Here is a tiny trained network, its code and every weight. The questions are about switching its units off for an input and a class, where a switched-off unit gives its printed mean instead of its output.

import numpy as np


def w(rows, s, z=0):
    codes = np.array(rows[::2]) - 128.0
    scale = np.full(codes.shape[1], s)
    scale[-1] = z or s
    return codes * scale


def norm(h):
    return h / np.sqrt((h * h).mean(-1, keepdims=True) + 1e-5)


def f(y):
    return np.maximum(y, 0)


def log_softmax(a):
    a = a - a.max(-1, keepdims=True)
    return a - np.log(np.exp(a).sum(-1, keepdims=True))


def net(x, mask):
    res = np.array(x, float).reshape(1, 8) / 4 @ E
    u = 0
    for l in range(2):
        y = f(norm(res) @ A[l][:, :-1].T + A[l][:, -1])
        res = res + np.where(mask[u : u + 13], y, B[l][:, -1]) @ B[l][:, :-1]
        u += 13
    return log_softmax(norm(res)[-1] @ U[:, :-1].T + U[:, -1])


A, B = {}, {}
E = w([
[141,197,125,52,155,164,119,167,77],'x0',
[88,168,120,141,135,42,5,195,184],'x1',
[132,123,122,126,128,130,126,129,129],'x2',
[129,129,124,128,130,125,128,126,129],'x3',
[16,142,112,41,101,107,155,139,209],'x4',
[130,126,130,125,130,125,128,128,127],'x5',
[129,127,129,127,128,124,127,127,127],'x6',
[121,134,124,137,128,132,135,132,126],'x7',
],0.017)
A[0] = w([
[142,176,92,73,150,137,81,160,94,70],'0.n1',
[120,160,132,146,154,70,29,239,131,83],'0.n2',
[128,139,128,86,121,163,179,117,68,128],'0.n3',
[71,159,112,6,116,147,160,153,135,115],'0.n4',
[54,140,77,78,95,61,70,187,208,2],'0.n5',
[119,119,128,204,131,32,28,171,189,96],'0.n6',
[72,98,143,115,128,155,182,78,181,7],'0.n7',
[189,107,165,237,155,123,100,92,105,136],'0.n8',
[95,154,126,107,94,71,107,189,176,48],'0.n9',
[92,65,107,105,110,78,180,102,208,125],'0.n10',
[173,155,113,168,175,162,89,158,63,112],'0.n11',
[131,74,129,146,111,146,180,80,113,127],'0.n12',
[184,109,117,171,159,153,94,131,52,148],'0.n13',
],0.013,0.0093)
B[0] = w([
[191,188,170,153,114,49,116,124,91,175],'0.n1',
[182,194,195,170,47,67,101,92,66,237],'0.n2',
[171,133,70,111,173,164,85,172,141,203],'0.n3',
[156,128,6,111,149,143,69,211,61,230],'0.n4',
[137,142,187,126,181,196,203,40,211,236],'0.n5',
[112,62,36,154,163,200,88,193,52,249],'0.n6',
[136,154,100,172,26,60,181,124,92,167],'0.n7',
[70,44,82,141,170,211,90,118,115,225],'0.n8',
[142,95,158,137,200,175,139,65,151,194],'0.n9',
[117,142,143,182,52,69,157,84,72,216],'0.n10',
[141,195,149,149,110,60,100,154,111,205],'0.n11',
[121,115,193,155,101,89,125,75,186,197],'0.n12',
[146,219,191,140,125,138,131,70,148,224],'0.n13',
],0.013)
A[1] = w([
[172,161,118,87,169,106,138,156,122,135],'1.n1',
[132,135,125,126,87,53,166,146,153,93],'1.n2',
[93,118,141,56,136,112,132,162,186,65],'1.n3',
[131,191,140,102,183,139,122,116,138,106],'1.n4',
[73,113,166,154,157,160,142,113,167,98],'1.n5',
[58,151,189,54,107,119,151,171,221,7],'1.n6',
[146,196,169,98,165,142,115,138,129,115],'1.n7',
[150,132,142,152,130,165,109,97,127,124],'1.n8',
[119,187,154,43,140,34,186,238,250,8],'1.n9',
[98,96,130,151,95,123,135,77,136,118],'1.n10',
[139,118,132,109,83,114,185,160,90,123],'1.n11',
[122,71,104,50,148,145,173,183,122,98],'1.n12',
[159,186,90,121,113,100,119,153,124,118],'1.n13',
],0.022,0.02)
B[1] = w([
[96,73,95,138,161,173,129,96,135,214],'1.n1',
[139,168,141,148,100,207,193,117,139,157],'1.n2',
[42,80,156,154,151,92,133,88,187,128],'1.n3',
[134,117,103,84,69,136,179,165,160,211],'1.n4',
[122,90,181,69,176,34,82,114,170,175],'1.n5',
[122,98,189,30,133,238,189,91,228,128],'1.n6',
[169,109,127,78,47,119,179,176,161,236],'1.n7',
[81,110,113,105,151,108,136,143,154,254],'1.n8',
[217,206,6,21,68,205,217,239,21,128],'1.n9',
[111,177,160,98,143,80,103,124,168,212],'1.n10',
[158,172,103,189,106,171,120,101,66,165],'1.n11',
[143,79,94,148,190,148,67,196,73,153],'1.n12',
[76,110,171,128,162,104,151,91,158,219],'1.n13',
],0.02,0.013)
U = w([
[43,77,217,105,214,54,87,56,244,96],'0',
[102,61,18,189,223,230,42,201,24,254],'1',
[196,116,129,23,56,194,227,210,214,124],'2',
[255,254,245,174,63,18,57,198,55,63],'3',
[101,195,122,233,15,115,231,54,99,7],'4',
],0.022,0.0085)

Each question gives the input, the list of numbers given to net, and the class t.
The units are the neurons (one row each of A and B). Each row of codes is followed by its name. A weight is (code - 128) times the scale printed after its matrix; where a second scale follows, it is the last column's (A, B and U).
mask holds one flag per neuron, layer by layer. A switched-off neuron (its flag False) gives its mean, the last column of its row in B, instead of its output. The means were averaged over made-up inputs and are rounded, as every weight is.
A unit's drop is (log p(t) with every unit on - log p(t) with that unit switched off) / (log p(t) with every unit on - log p(t) with every unit switched off).
The circuit of an input: a set's keep is (log p(t) with only the set's units on - log p(t) with every unit switched off) / (log p(t) with every unit on - log p(t) with every unit switched off). Starting from the 12 units with the biggest drops (on a tie, the unit counted first), units are removed one at a time, each time the one whose removal leaves the highest keep (on an exact tie, the one counted first), for as long as the keep stays at least 0.8.
circuit, biggest first: the units of the circuit, biggest drop first
top k neurons: the k neurons with the biggest drops, biggest first
drop when u is switched off: that unit's drop, to one decimal
input [-3,5,-1,6,-4,0,-1,4], class 1: circuit, biggest first -> [0.n6]
input [-2,-3,-1,-8,-7,-2,-5,-1], class 0: top 2 neurons -> [0.n8; 0.n4]
input [0,-2,-8,-5,8,-4,-1,-3], class 4: top 3 neurons -> [0.n10; 0.n7; 0.n6]
input [-8,0,-5,4,4,-7,8,-4], class 4: top 3 neurons -> [0.n10; 0.n7; 0.n8]
input [0,0,-6,-6,5,-5,-4,6], class 4: top 3 neurons -> [0.n10; 0.n6; 0.n4]
input [0,-4,3,-6,3,-7,6,6], class 4: top 3 neurons -> [0.n7; 0.n6; 0.n12]
input [1,-7,8,-3,-6,-2,2,7], class 2: top 4 neurons -> [0.n13; 0.n6; 0.n3; 0.n10]
input [0,-6,-7,-4,-3,-6,3,4], class 0: top 3 neurons -> [0.n12; 0.n4; 0.n8]
input [1,1,6,6,4,-7,1,5], class 2: top 4 neurons -> [0.n5; 0.n4; 0.n6; 0.n8]
input [-7,0,-3,3,-4,4,6,3], class 0: top 3 neurons -> [0.n4; 1.n5; 0.n12]
input [2,0,-1,-4,-7,7,-4,1], class 2: top 2 neurons -> [0.n13; 0.n6]
input [0,4,-3,8,-7,-2,-7,8], class 1: top 3 neurons -> [0.n8; 0.n6; 1.n10]
input [5,-8,-2,3,-7,-2,0,6], class 2: drop when 0.n6 is switched off -> 0.3
input [6,-2,6,6,5,-5,-3,2], class 1: circuit, biggest first -> [0.n4]
input [-1,-4,-3,-7,-4,-7,-5,-8], class 0: drop when 0.n8 is switched off -> 0.5
input [0,0,-7,-2,-3,3,0,-3], class 0: drop when 0.n6 is switched off -> 0.2
input [-3,-1,-5,2,-4,4,5,-1], class 0: drop when 0.n3 is switched off -> 0.0
